Here is a tiny trained network, its code and every weight. The questions are about switching its units off for an input and a target symbol, where a switched-off unit gives its printed mean instead of its output.

import numpy as np


def w(rows, s, z=0):
    codes = np.array(rows[::2]) - 128.0
    scale = np.full(codes.shape[1], s)
    scale[-1] = z or s
    return codes * scale


def norm(h):
    return h / np.sqrt((h * h).mean(-1, keepdims=True) + 1e-5)


def f(y):
    return np.maximum(y, 0)


def softmax(a):
    e = np.exp(a - a.max(-1, keepdims=True))
    return e / e.sum(-1, keepdims=True)


def log_softmax(a):
    a = a - a.max(-1, keepdims=True)
    return a - np.log(np.exp(a).sum(-1, keepdims=True))


def net(x, mask):
    ids = ['ΔΣΩγεζθμξπψ'.index(c) for c in x.split()]
    T = len(ids)
    res = E[ids] + P[:T]
    u = 0
    for l in range(2):
        r = norm(res)
        for j in range(3):
            rows = slice(2 * j, 2 * j + 2)
            q, k, v = (r @ M[l][rows].T for M in (Q, K, V))
            z = softmax(np.where(np.tri(T) > 0, q @ k.T / 2**0.5, -1e9)) @ v
            o = O[l][rows]
            res = res + np.where(mask[u + j], z, o[:, -1]) @ o[:, :-1]
        u += 3
        y = f(norm(res) @ A[l][:, :-1].T + A[l][:, -1])
        res = res + np.where(mask[u : u + 4], y, B[l][:, -1]) @ B[l][:, :-1]
        u += 4
    return log_softmax(norm(res)[-1] @ U[:, :-1].T + U[:, -1])


Q, K, V, O, A, B = {}, {}, {}, {}, {}, {}
E = w([
[215,141,153,156,198,100],'Δ',
[173,83,171,70,104,176],'Σ',
[166,191,176,130,202,153],'Ω',
[62,160,122,142,127,173],'γ',
[148,175,104,195,61,72],'ε',
[160,90,95,222,131,155],'ζ',
[111,178,99,90,143,89],'θ',
[106,134,167,184,34,159],'μ',
[224,211,254,162,76,123],'ξ',
[198,62,33,68,140,57],'π',
[89,66,59,125,143,152],'ψ',
],0.012)
P = w([
[41,3,216,171,196,23],'0',
[186,150,80,81,134,150],'1',
[181,148,89,76,128,146],'2',
[182,146,87,75,132,145],'3',
[179,151,86,81,132,149],'4',
[190,141,70,80,135,149],'5',
[188,148,86,87,131,145],'6',
[185,139,87,76,136,148],'7',
[181,145,81,85,134,146],'8',
[178,142,90,90,132,149],'9',
[184,144,88,81,132,145],'10',
[187,146,83,81,144,143],'11',
[183,140,80,78,135,149],'12',
[193,140,89,74,135,150],'13',
],0.0042)
Q[0] = w([
[186,171,136,114,169,92],'L0H0',
[240,66,122,169,98,99],'L0H0',
[123,116,182,177,180,88],'L0H1',
[174,251,150,92,136,97],'L0H1',
[110,127,46,109,223,182],'L0H2',
[155,160,34,188,134,33],'L0H2',
],0.021)
K[0] = w([
[116,173,179,97,188,92],'L0H0',
[110,58,211,148,128,66],'L0H0',
[199,97,83,227,176,109],'L0H1',
[47,84,193,105,174,41],'L0H1',
[116,128,75,101,254,164],'L0H2',
[174,132,60,201,154,26],'L0H2',
],0.018)
V[0] = w([
[75,48,81,185,108,201],'L0H0',
[98,253,90,130,181,224],'L0H0',
[74,119,246,108,123,128],'L0H1',
[91,133,187,122,110,102],'L0H1',
[95,170,59,193,170,7],'L0H2',
[59,97,158,64,228,231],'L0H2',
],0.005)
O[0] = w([
[81,59,128,188,107,125,153],'L0H0',
[8,177,179,163,212,182,114],'L0H0',
[106,99,152,170,186,84,209],'L0H1',
[120,125,160,146,170,103,142],'L0H1',
[23,213,90,154,191,88,4],'L0H2',
[120,52,163,68,185,252,125],'L0H2',
],0.0037,0.0021)
A[0] = w([
[200,126,85,192,158,97,98],'L0N0',
[182,253,87,136,114,219,229],'L0N1',
[104,126,74,86,153,111,7],'L0N2',
[138,119,106,174,111,167,33],'L0N3',
],0.014,0.0011)
B[0] = w([
[66,134,158,45,105,169,237],'L0N0',
[172,171,116,95,56,252,254],'L0N1',
[181,146,82,172,130,131,162],'L0N2',
[131,112,135,159,97,146,171],'L0N3',
],0.012,0.0079)
Q[1] = w([
[130,152,95,91,76,203],'L1H0',
[110,131,80,54,84,222],'L1H0',
[104,124,100,84,98,204],'L1H1',
[118,136,82,60,84,252],'L1H1',
[121,165,88,67,63,199],'L1H2',
[116,122,109,91,93,210],'L1H2',
],0.039)
K[1] = w([
[91,31,162,85,149,48],'L1H0',
[88,77,190,141,161,35],'L1H0',
[81,65,194,142,172,54],'L1H1',
[71,51,160,180,138,13],'L1H1',
[58,77,219,148,155,2],'L1H2',
[128,54,187,139,179,61],'L1H2',
],0.028)
V[1] = w([
[119,11,97,142,130,203],'L1H0',
[243,125,198,231,166,110],'L1H0',
[44,124,120,237,83,93],'L1H1',
[129,108,74,136,255,73],'L1H1',
[159,81,42,128,68,66],'L1H2',
[114,141,164,119,162,147],'L1H2',
],0.0091)
O[1] = w([
[152,29,105,127,113,254,253],'L1H0',
[237,105,189,238,148,89,86],'L1H0',
[82,183,87,235,55,184,157],'L1H1',
[130,166,36,155,238,153,85],'L1H1',
[191,113,16,130,56,101,38],'L1H2',
[94,126,179,136,165,130,182],'L1H2',
],0.0051,0.0042)
A[1] = w([
[240,221,172,90,106,254,252],'L1N0',
[129,122,172,232,78,121,108],'L1N1',
[220,235,246,157,162,149,112],'L1N2',
[144,104,133,132,190,33,122],'L1N3',
],0.0099,0.0026)
B[1] = w([
[92,89,152,171,200,12,249],'L1N0',
[121,133,129,158,162,101,137],'L1N1',
[170,157,79,91,52,237,159],'L1N2',
[175,140,97,102,73,177,130],'L1N3',
],0.011,0.021)
U = w([
[78,147,174,35,178,89,4],'Δ',
[181,39,154,135,159,72,241],'Σ',
[191,173,141,132,187,200,125],'Ω',
[33,117,131,206,200,143,129],'γ',
[77,192,109,134,66,32,182],'ε',
[89,85,134,102,38,199,65],'ζ',
[153,196,54,174,178,68,226],'θ',
[122,107,136,246,62,73,115],'μ',
[202,178,186,138,60,117,137],'ξ',
[158,117,25,56,121,98,137],'π',
[162,78,29,180,130,185,89],'ψ',
],0.012,0.0029)

Each question gives the input, a string of symbols that net reads in full, and the target symbol t.
The units are the heads (2 rows each of Q, K, V and O) and the neurons (one row each of A and B). Each row of codes is followed by its name. A weight is (code - 128) times the scale printed after its matrix; where a second scale follows, it is the last column's (O, A, B and U).
mask holds one flag per unit, layer by layer, with each layer's heads first. A switched-off unit (its flag False) gives its mean, the last column of its rows in O or B, instead of its output. The means were averaged over made-up inputs and are rounded, as every weight is.
A unit's drop is (log p(t) with every unit on - log p(t) with that unit switched off) / (log p(t) with every unit on - log p(t) with every unit switched off).
The circuit of an input: a set's keep is (log p(t) with only the set's units on - log p(t) with every unit switched off) / (log p(t) with every unit on - log p(t) with every unit switched off). Starting from the 12 units with the biggest drops (on a tie, the unit counted first), units are removed one at a time, each time the one whose removal leaves the highest keep (on an exact tie, the one counted first), for as long as the keep stays at least 0.8.
circuit, biggest first: the units of the circuit, biggest drop first
unit that matters most: the unit with the biggest drop
k most important neurons: the k neurons with the biggest drops, biggest first
k most important neurons of layer l: the k neurons of layer l with the biggest drops, biggest first
heads that matter: for each layer, one digit per head in row order, 1 if its drop is at least 0.15 and else 0, layers parted by /
input γ ψ μ γ Σ Ω ζ Σ ε Ω Σ ψ Ω Δ, target γ: circuit, biggest first : L0N0, L0N1, L1H1, L0H1
input Σ Δ θ ε ψ Σ π ψ ε Σ ζ Δ θ, target Σ: circuit, biggest first : L1H0, L0N0
input Δ Δ ξ μ ζ, target Δ: unit that matters most : L0N0
input θ ξ Σ Δ ψ π μ π ζ ψ ζ γ ε ξ, target θ: circuit, biggest first : L0N1, L1H1, L1N0, L0N0
input γ γ Σ Ω ε Ω ψ Δ Σ ψ, target ψ: 4 most important neurons : L0N1, L1N0, L0N0, L0N2
input ε γ π Σ π Ω Σ Σ ζ ε ζ μ, target ε: circuit, biggest first : L1H0, L0H2, L0N2
input θ ζ θ Σ, target θ: circuit, biggest first : L0N1, L1H1, L0N0
input π ψ Σ ζ ξ ξ ζ Σ Ω, target π: circuit, biggest first : L1H2, L1H0
input γ ξ Σ Σ Σ Σ ζ μ Σ ζ Σ ζ ψ, target ψ: 4 most important neurons : L1N0, L0N1, L0N0, L0N2
input μ Σ Ω ζ ε γ Σ Δ Σ γ, target μ: circuit, biggest first : L0N0, L1H1
input Σ Σ Δ ε Σ π Ω Δ Δ γ ζ θ, target θ: 2 most important neurons of layer 1 : L1N0, L1N2
input Ω Σ ξ ε Σ Ω ζ Δ, target Ω: 2 most important neurons : L0N1, L1N2
input ξ Ω γ γ θ Δ ζ Σ Σ ζ ζ, target ξ: 2 most important neurons : L0N1, L1N0
input ζ Σ ζ Δ Δ Σ Δ μ ξ, target ζ: 2 most important neurons : L0N0, L0N1
input Σ μ Σ ζ γ π Δ γ Σ Δ ζ, target ζ: circuit, biggest first : L0N0
input ζ Ω γ Σ γ ε ζ ζ ε γ Σ ψ, target ζ: 3 most important neurons : L1N0, L0N0, L1N1
input Ω γ ψ γ Σ ψ μ θ Δ, target Δ: 3 most important neurons of layer 0 : L0N2, L0N0, L0N3
input γ γ Δ ξ μ Σ ε, target γ: heads that matter : 000 / 011
input γ μ Δ ζ θ Δ Ω ε π ε Ω Δ π, target γ: circuit, biggest first : L0N0, L0N1, L1H1
input γ Σ ψ μ Ω ξ π μ Δ ζ ε Σ, target γ: most important neuron of layer 0 : L0N1
input μ ζ Σ ε μ Ω Ω ξ, target μ: 2 most important neurons : L1N0, L0N1
input ζ Δ Δ π μ π Ω, target ζ: heads that matter : 000 / 110
input ζ γ θ ψ ζ Δ ξ ξ π μ ζ Δ, target ζ: heads that matter : 000 / 010
input Ω Δ π Ω ξ Σ π π γ, target Ω: 2 most important neurons : L0N1, L1N2
